Below are the code and all the weights of a small trained network. Each question names an input and a target symbol and asks about switching units off, where a switched-off unit gives its printed mean instead of its output.

import numpy as np


def w(rows, s, z=0):
    codes = np.array(rows[::2]) - 128.0
    scale = np.full(codes.shape[1], s)
    scale[-1] = z or s
    return codes * scale


def f(y):
    return y / 2 * (1 + np.tanh(0.7978845608 * (y + 0.044715 * y**3)))


def softmax(a):
    e = np.exp(a - a.max(-1, keepdims=True))
    return e / e.sum(-1, keepdims=True)


def log_softmax(a):
    a = a - a.max(-1, keepdims=True)
    return a - np.log(np.exp(a).sum(-1, keepdims=True))


def net(x, mask):
    ids = ['ΘΦΨζημξσ'.index(c) for c in x.split()]
    T = len(ids)
    res = E[ids] + P[:T]
    q, k, v = (res @ M[0].T for M in (Q, K, V))
    z = softmax(np.where(np.tri(T) > 0, q @ k.T / 2**0.5, -1e9)) @ v
    res = res + np.where(mask[0], z, O[0][:, -1]) @ O[0][:, :-1]
    y = f(res @ A[0][:, :-1].T + A[0][:, -1])
    res = res + np.where(mask[1:17], y, B[0][:, -1]) @ B[0][:, :-1]
    return log_softmax(res[-1] @ U[:, :-1].T + U[:, -1])


Q, K, V, O, A, B = {}, {}, {}, {}, {}, {}
E = w([
[124,185,93,254,126],'Θ',
[170,136,123,73,173],'Φ',
[155,152,95,148,174],'Ψ',
[121,169,182,116,88],'ζ',
[143,139,104,104,185],'η',
[140,158,155,93,128],'μ',
[108,186,171,153,73],'ξ',
[160,150,167,54,117],'σ',
],0.0047)
P = w([
[52,152,111,121,136],'0',
[212,134,135,124,48],'1',
[125,125,164,137,173],'2',
[204,139,156,122,16],'3',
[121,188,125,129,185],'4',
[153,71,1,100,124],'5',
[144,110,147,184,187],'6',
[225,171,108,99,62],'7',
],0.0077)
Q[0] = w([
[122,55,1,134,184],'H1',
[11,74,110,160,136],'H1',
],0.028)
K[0] = w([
[183,26,239,177,206],'H1',
[118,5,109,169,27],'H1',
],0.026)
V[0] = w([
[114,105,57,96,212],'H1',
[90,161,102,253,130],'H1',
],0.026)
O[0] = w([
[121,8,137,136,146,189],'H1',
[77,137,22,68,190,253],'H1',
],0.015,0.0067)
A[0] = w([
[193,87,106,118,86,196],'N1',
[102,117,131,135,123,109],'N2',
[142,188,99,122,123,90],'N3',
[134,156,145,215,248,125],'N4',
[120,109,206,164,239,248],'N5',
[195,118,212,176,99,27],'N6',
[223,159,163,132,126,160],'N7',
[19,117,181,132,112,167],'N8',
[105,150,134,125,115,139],'N9',
[124,77,89,153,81,166],'N10',
[130,48,128,150,141,77],'N11',
[228,148,126,151,56,104],'N12',
[127,195,179,235,139,154],'N13',
[61,149,195,98,134,252],'N14',
[228,178,89,106,45,138],'N15',
[236,84,126,150,37,147],'N16',
],0.012,0.0039)
B[0] = w([
[122,57,146,131,102,214],'N1',
[135,134,116,130,117,126],'N2',
[148,155,156,134,106,217],'N3',
[167,127,212,102,133,197],'N4',
[102,207,97,106,162,237],'N5',
[254,105,80,91,181,199],'N6',
[101,74,156,167,172,158],'N7',
[97,122,79,134,148,130],'N8',
[146,126,116,117,129,123],'N9',
[116,94,130,78,132,207],'N10',
[171,149,133,118,86,225],'N11',
[102,116,168,146,223,172],'N12',
[84,99,73,62,135,144],'N13',
[111,133,76,86,163,137],'N14',
[147,115,51,211,114,137],'N15',
[73,225,174,149,100,254],'N16',
],0.028,0.0053)
U = w([
[24,183,61,64,170,205],'Θ',
[228,178,202,100,154,164],'Φ',
[203,3,110,88,115,128],'Ψ',
[145,103,99,198,110,178],'ζ',
[47,132,157,114,30,8],'η',
[3,118,162,189,132,115],'μ',
[228,140,69,168,84,32],'ξ',
[149,71,135,167,200,2],'σ',
],0.0044,0.0024)

Each question gives the input, a string of symbols that net reads in full, and the target symbol t.
The units are the heads (2 rows each of Q, K, V and O) and the neurons (one row each of A and B). Each row of codes is followed by its name. A weight is (code - 128) times the scale printed after its matrix; where a second scale follows, it is the last column's (O, A, B and U).
mask holds one flag per unit, heads first, then neurons. A switched-off unit (its flag False) gives its mean, the last column of its rows in O or B, instead of its output. The means were averaged over made-up inputs and are rounded, as every weight is.
A unit's drop is (log p(t) with every unit on - log p(t) with that unit switched off) / (log p(t) with every unit on - log p(t) with every unit switched off).
The circuit of an input: a set's keep is (log p(t) with only the set's units on - log p(t) with every unit switched off) / (log p(t) with every unit on - log p(t) with every unit switched off). Starting from the 12 units with the biggest drops (on a tie, the unit counted first), units are removed one at a time, each time the one whose removal leaves the highest keep (on an exact tie, the one counted first), for as long as the keep stays at least 0.8.
circuit, biggest first: the units of the circuit, biggest drop first
unit that matters most: the unit with the biggest drop
top k neurons: the k neurons with the biggest drops, biggest first
drop of u: that unit's drop, to one decimal
input Θ Θ Ψ ζ η Θ, target Ψ: circuit, biggest first	N16; N5
input Θ Ψ σ ξ Θ σ, target σ: circuit, biggest first	H1; N12; N7
input Θ Ψ μ η σ ξ Θ Θ, target σ: top 3 neurons	N6; N12; N7
input ξ Θ Ψ σ, target ξ: circuit, biggest first	H1; N15
input Ψ Θ Θ μ σ η Θ, target Φ: unit that matters most	N4
input Θ Θ Ψ Φ η Φ Ψ η, target η: top 2 neurons	N6; N16
input Ψ Φ Ψ Θ ξ Θ Θ Θ, target ξ: circuit, biggest first	H1; N15; N12
input Θ η Θ Φ ξ η Θ Φ, target ξ: circuit, biggest first	H1; N15
input Θ ξ Θ, target Φ: top 2 neurons	N4; N3
input Θ Φ Φ Φ Θ η, target Φ: circuit, biggest first	H1; N16; N6
input μ σ Θ ζ, target μ: top 2 neurons	N16; N12
input Θ ξ ζ Θ Θ Θ, target ζ: top 2 neurons	N15; N5
input Θ Θ σ ζ Φ ζ, target σ: top 2 neurons	N6; N12
input Θ η Ψ Θ Φ ζ, target Ψ: unit that matters most	N16
input Ψ Θ Φ ξ, target Ψ: drop of N15	0.0
input Θ Φ Θ Φ, target Θ: drop of H1	2.1
input Φ Φ Θ Ψ μ Θ Θ Ψ, target μ: drop of N7	0.1
input η Ψ Ψ Ψ, target η: drop of H1	0.9
